Below are the code and all the weights of a small trained network. Each question names an input and a class and asks about switching units off, where a switched-off unit gives its printed mean instead of its output.

import numpy as np


def w(rows, s, z=0):
    codes = np.array(rows[::2]) - 128.0
    scale = np.full(codes.shape[1], s)
    scale[-1] = z or s
    return codes * scale


def norm(h):
    return h / np.sqrt((h * h).mean(-1, keepdims=True) + 1e-5)


def f(y):
    return np.maximum(y, 0)


def log_softmax(a):
    a = a - a.max(-1, keepdims=True)
    return a - np.log(np.exp(a).sum(-1, keepdims=True))


def net(x, mask):
    res = np.array(x, float).reshape(1, 3) / 4 @ E
    u = 0
    for l in range(3):
        y = f(norm(res) @ A[l][:, :-1].T + A[l][:, -1])
        res = res + np.where(mask[u : u + 8], y, B[l][:, -1]) @ B[l][:, :-1]
        u += 8
    return log_softmax(norm(res)[-1] @ U[:, :-1].T + U[:, -1])


A, B = {}, {}
E = w([
[55,110,175,48,31,112,60,255],'x0',
[177,177,82,46,58,55,132,70],'x1',
[39,223,37,155,139,121,74,136],'x2',
],0.0057)
A[0] = w([
[28,194,98,168,148,74,92,143,20],'L0N1',
[78,226,108,143,127,138,106,120,2],'L0N2',
[177,103,101,163,189,74,204,116,170],'L0N3',
[184,100,98,121,121,166,2,131,45],'L0N4',
[118,136,137,101,164,120,160,142,90],'L0N5',
[7,216,94,121,128,117,177,142,4],'L0N6',
[143,176,143,128,61,116,89,100,87],'L0N7',
[117,76,163,92,96,109,126,182,205],'L0N8',
],0.005,0.0042)
B[0] = w([
[110,115,12,110,151,194,60,143,183],'L0N1',
[101,113,2,137,111,157,67,170,158],'L0N2',
[124,178,164,123,96,201,78,95,250],'L0N3',
[163,192,137,149,103,182,130,143,128],'L0N4',
[125,129,116,142,126,146,110,105,128],'L0N5',
[142,154,48,142,119,168,54,161,169],'L0N6',
[154,171,151,85,197,160,81,123,168],'L0N7',
[163,200,166,159,142,206,115,31,255],'L0N8',
],0.0081,0.004)
A[1] = w([
[101,156,157,131,136,102,165,133,78],'L1N1',
[164,127,90,43,63,50,153,115,49],'L1N2',
[203,6,179,81,107,122,161,156,48],'L1N3',
[185,44,98,103,113,151,110,165,78],'L1N4',
[85,50,161,164,178,143,139,199,35],'L1N5',
[85,91,141,184,124,156,145,160,3],'L1N6',
[71,113,183,64,48,130,90,213,67],'L1N7',
[137,143,134,105,124,199,76,119,136],'L1N8',
],0.014,0.0026)
B[1] = w([
[130,113,155,190,105,112,122,164,128],'L1N1',
[71,193,255,134,191,103,102,186,172],'L1N2',
[113,113,27,118,63,200,51,188,169],'L1N3',
[109,112,150,137,101,86,170,112,135],'L1N4',
[98,222,216,92,148,82,106,135,158],'L1N5',
[149,203,157,65,119,59,105,120,153],'L1N6',
[170,126,75,188,185,156,169,12,182],'L1N7',
[133,91,150,125,122,86,162,173,247],'L1N8',
],0.012,0.013)
A[2] = w([
[200,78,135,183,147,152,229,45,35],'L2N1',
[177,76,150,150,165,144,165,3,5],'L2N2',
[186,35,152,99,60,158,145,164,75],'L2N3',
[167,44,109,108,130,81,165,182,102],'L2N4',
[170,49,166,85,31,177,107,153,88],'L2N5',
[98,46,137,91,85,31,187,146,94],'L2N6',
[147,42,122,127,113,50,187,175,105],'L2N7',
[115,162,207,93,144,41,168,118,106],'L2N8',
],0.012,0.0026)
B[2] = w([
[173,166,134,157,140,155,159,52,231],'L2N1',
[176,166,146,148,80,172,183,122,218],'L2N2',
[94,130,92,95,67,161,55,198,191],'L2N3',
[166,82,165,169,108,98,149,156,150],'L2N4',
[84,156,9,162,214,91,115,105,205],'L2N5',
[137,87,113,158,97,76,182,150,142],'L2N6',
[134,61,129,101,108,80,174,109,146],'L2N7',
[120,94,193,118,166,102,95,160,254],'L2N8',
],0.014,0.0095)
U = w([
[93,145,9,138,132,157,61,158,180],'0',
[118,150,249,106,183,101,93,149,160],'1',
[200,159,146,169,108,188,199,45,158],'2',
[140,36,132,137,90,68,172,159,150],'3',
[86,86,143,54,81,178,152,103,18],'4',
[70,92,146,55,58,164,162,89,3],'5',
[80,91,144,47,64,157,150,83,20],'6',
],0.013,0.0064)

Each question gives the input, the list of numbers given to net, and the class t.
The units are the neurons (one row each of A and B). Each row of codes is followed by its name. A weight is (code - 128) times the scale printed after its matrix; where a second scale follows, it is the last column's (A, B and U).
mask holds one flag per neuron, layer by layer. A switched-off neuron (its flag False) gives its mean, the last column of its row in B, instead of its output. The means were averaged over made-up inputs and are rounded, as every weight is.
A unit's drop is (log p(t) with every unit on - log p(t) with that unit switched off) / (log p(t) with every unit on - log p(t) with every unit switched off).
The circuit of an input: a set's keep is (log p(t) with only the set's units on - log p(t) with every unit switched off) / (log p(t) with every unit on - log p(t) with every unit switched off). Starting from the 12 units with the biggest drops (on a tie, the unit counted first), units are removed one at a time, each time the one whose removal leaves the highest keep (on an exact tie, the one counted first), for as long as the keep stays at least 0.8.
units of the circuit, in order: the units of the circuit, biggest drop first
most important unit: the unit with the biggest drop
k most important neurons: the k neurons with the biggest drops, biggest first
k most important neurons of layer l: the k neurons of layer l with the biggest drops, biggest first
input [6,-2,-3], class 2: units of the circuit, in order	(L1N7)
input [7,-6,6], class 2: 2 most important neurons	(L1N7 L1N2)
input [8,-2,7], class 2: 2 most important neurons of layer 1	(L1N7 L1N3)
input [1,1,-1], class 3: 3 most important neurons of layer 1	(L1N8 L1N7 L1N3)
input [-7,-7,1], class 1: 4 most important neurons	(L0N8 L1N7 L1N6 L1N5)
input [5,4,-4], class 2: 3 most important neurons of layer 1	(L1N7 L1N5 L1N6)
input [-7,-8,-7], class 1: units of the circuit, in order	(L1N5 L1N7)
input [4,-5,-5], class 0: 2 most important neurons of layer 1	(L1N3 L1N2)
input [-6,6,5], class 1: 3 most important neurons	(L0N8 L1N7 L1N3)
input [1,3,-3], class 3: 2 most important neurons	(L1N7 L0N8)
input [1,0,-2], class 3: 2 most important neurons	(L1N8 L1N7)
input [-2,-5,-5], class 0: 2 most important neurons	(L1N3 L1N2)
input [1,0,-1], class 3: 3 most important neurons	(L1N8 L1N7 L1N3)
input [-5,7,-2], class 1: units of the circuit, in order	(L1N2)
input [1,1,3], class 3: 2 most important neurons	(L1N3 L1N4)
input [2,1,-2], class 3: 4 most important neurons	(L1N8 L0N8 L1N7 L1N3)
input [-3,-3,-1], class 3: 3 most important neurons of layer 1	(L1N7 L1N8 L1N2)
input [2,-3,-2], class 3: 2 most important neurons	(L0N8 L1N7)
input [2,1,0], class 3: 2 most important neurons	(L1N8 L0N8)
input [7,6,1], class 2: 3 most important neurons	(L1N7 L1N5 L2N2)
input [4,7,-7], class 0: 2 most important neurons	(L1N3 L1N5)
input [2,8,6], class 1: 2 most important neurons	(L1N2 L1N3)
input [-6,7,-5], class 1: most important unit	L1N2
input [0,-2,0], class 3: 2 most important neurons of layer 1	(L1N2 L1N8)
input [-3,3,0], class 3: 3 most important neurons of layer 1	(L1N7 L1N3 L1N8)
input [-4,1,-4], class 0: 3 most important neurons of layer 0	(L0N8 L0N1 L0N6)
input [-5,-7,-3], class 1: most important unit	L0N8
input [-8,7,-8], class 0: 2 most important neurons of layer 1	(L1N3 L1N7)
